Below are the code and all the weights of a small trained network. Each question names an input and a class and asks about switching units off, where a switched-off unit gives its printed mean instead of its output.

import numpy as np


def w(rows, s, z=0):
    codes = np.array(rows[::2]) - 128.0
    scale = np.full(codes.shape[1], s)
    scale[-1] = z or s
    return codes * scale


def f(y):
    return y / 2 * (1 + np.tanh(0.7978845608 * (y + 0.044715 * y**3)))


def log_softmax(a):
    a = a - a.max(-1, keepdims=True)
    return a - np.log(np.exp(a).sum(-1, keepdims=True))


def net(x, mask):
    res = np.array(x, float).reshape(1, 6) / 4 @ E
    y = f(res @ A[0][:, :-1].T + A[0][:, -1])
    res = res + np.where(mask, y, B[0][:, -1]) @ B[0][:, :-1]
    return log_softmax(res[-1] @ U[:, :-1].T + U[:, -1])


A, B = {}, {}
E = w([
[72,26,201,156,170,128,152],'x0',
[170,132,78,103,66,105,23],'x1',
[153,164,172,117,14,80,61],'x2',
[95,253,166,78,201,35,89],'x3',
[141,142,157,14,152,115,229],'x4',
[224,53,167,43,181,134,132],'x5',
],0.0045)
A[0] = w([
[75,25,172,202,91,124,139,241],'n0',
[181,87,129,94,101,125,134,220],'n1',
[115,232,139,80,106,110,107,251],'n2',
[205,72,138,57,86,143,110,200],'n3',
[175,97,134,94,105,130,129,185],'n4',
[104,112,120,123,171,133,244,202],'n5',
[123,150,137,103,199,116,98,220],'n6',
[119,142,122,111,168,130,194,168],'n7',
[128,249,141,118,46,98,97,245],'n8',
[130,159,152,108,238,108,87,235],'n9',
[110,115,143,120,174,133,193,218],'n10',
[128,125,126,104,188,107,82,209],'n11',
[137,158,51,203,56,148,57,205],'n12',
],0.013,0.0016)
B[0] = w([
[95,35,199,130,132,225,60,234],'n0',
[202,105,134,153,129,108,146,179],'n1',
[127,205,186,48,106,76,85,222],'n2',
[241,77,129,145,145,58,163,215],'n3',
[185,103,125,135,130,108,142,168],'n4',
[167,192,98,106,163,237,167,213],'n5',
[74,145,134,142,110,90,187,178],'n6',
[131,163,78,117,145,150,156,174],'n7',
[167,214,150,65,136,92,5,241],'n8',
[41,120,118,107,78,78,222,208],'n9',
[115,148,106,110,147,208,178,189],'n10',
[107,111,146,144,93,105,170,167],'n11',
[88,143,20,237,131,101,51,254],'n12',
],0.021,0.0074)
U = w([
[91,115,20,231,151,136,55,191],'0',
[131,177,64,88,211,224,199,1],'1',
[241,53,151,148,156,74,161,101],'2',
[45,130,141,113,91,73,206,216],'3',
[137,203,183,49,123,81,49,122],'4',
[74,42,255,127,157,216,98,117],'5',
],0.0051,0.0008)

Each question gives the input, the list of numbers given to net, and the class t.
The units are the neurons (one row each of A and B). Each row of codes is followed by its name. A weight is (code - 128) times the scale printed after its matrix; where a second scale follows, it is the last column's (A, B and U).
mask holds one flag per neuron, in row order. A switched-off neuron (its flag False) gives its mean, the last column of its row in B, instead of its output. The means were averaged over made-up inputs and are rounded, as every weight is.
A unit's drop is (log p(t) with every unit on - log p(t) with that unit switched off) / (log p(t) with every unit on - log p(t) with every unit switched off).
The circuit of an input: a set's keep is (log p(t) with only the set's units on - log p(t) with every unit switched off) / (log p(t) with every unit on - log p(t) with every unit switched off). Starting from the 12 units with the biggest drops (on a tie, the unit counted first), units are removed one at a time, each time the one whose removal leaves the highest keep (on an exact tie, the one counted first), for as long as the keep stays at least 0.8.
circuit, biggest first: the units of the circuit, biggest drop first
top k neurons: the k neurons with the biggest drops, biggest first
drop of u: that unit's drop, to one decimal
input [-1,-5,-2,-8,-5,-1], class 5: circuit, biggest first	n0
input [7,7,4,-8,-4,3], class 2: top 2 neurons	n3, n1
input [5,-1,-7,5,-4,-3], class 3: top 3 neurons	n9, n6, n11
input [7,7,-6,1,3,-7], class 5: top 2 neurons	n12, n0
input [2,-2,1,-6,-6,8], class 2: top 3 neurons	n3, n1, n4
input [-2,-5,-5,-8,2,8], class 1: top 2 neurons	n5, n10
input [8,-6,-1,7,-7,5], class 3: top 2 neurons	n9, n6
input [2,-2,-5,7,-1,-8], class 3: top 2 neurons	n9, n6
input [6,-5,-5,-7,-1,3], class 5: top 2 neurons	n0, n12
input [5,-3,8,-1,-8,1], class 5: top 2 neurons	n0, n7
input [0,-3,-3,7,5,-6], class 1: top 3 neurons	n5, n10, n7
input [-4,-8,6,-8,-6,7], class 2: drop of n3	0.5
input [1,-7,1,3,8,7], class 1: drop of n5	0.1
input [8,3,3,-3,5,3], class 2: circuit, biggest first	n3
input [-1,-6,-4,3,3,3], class 1: drop of n5	0.1
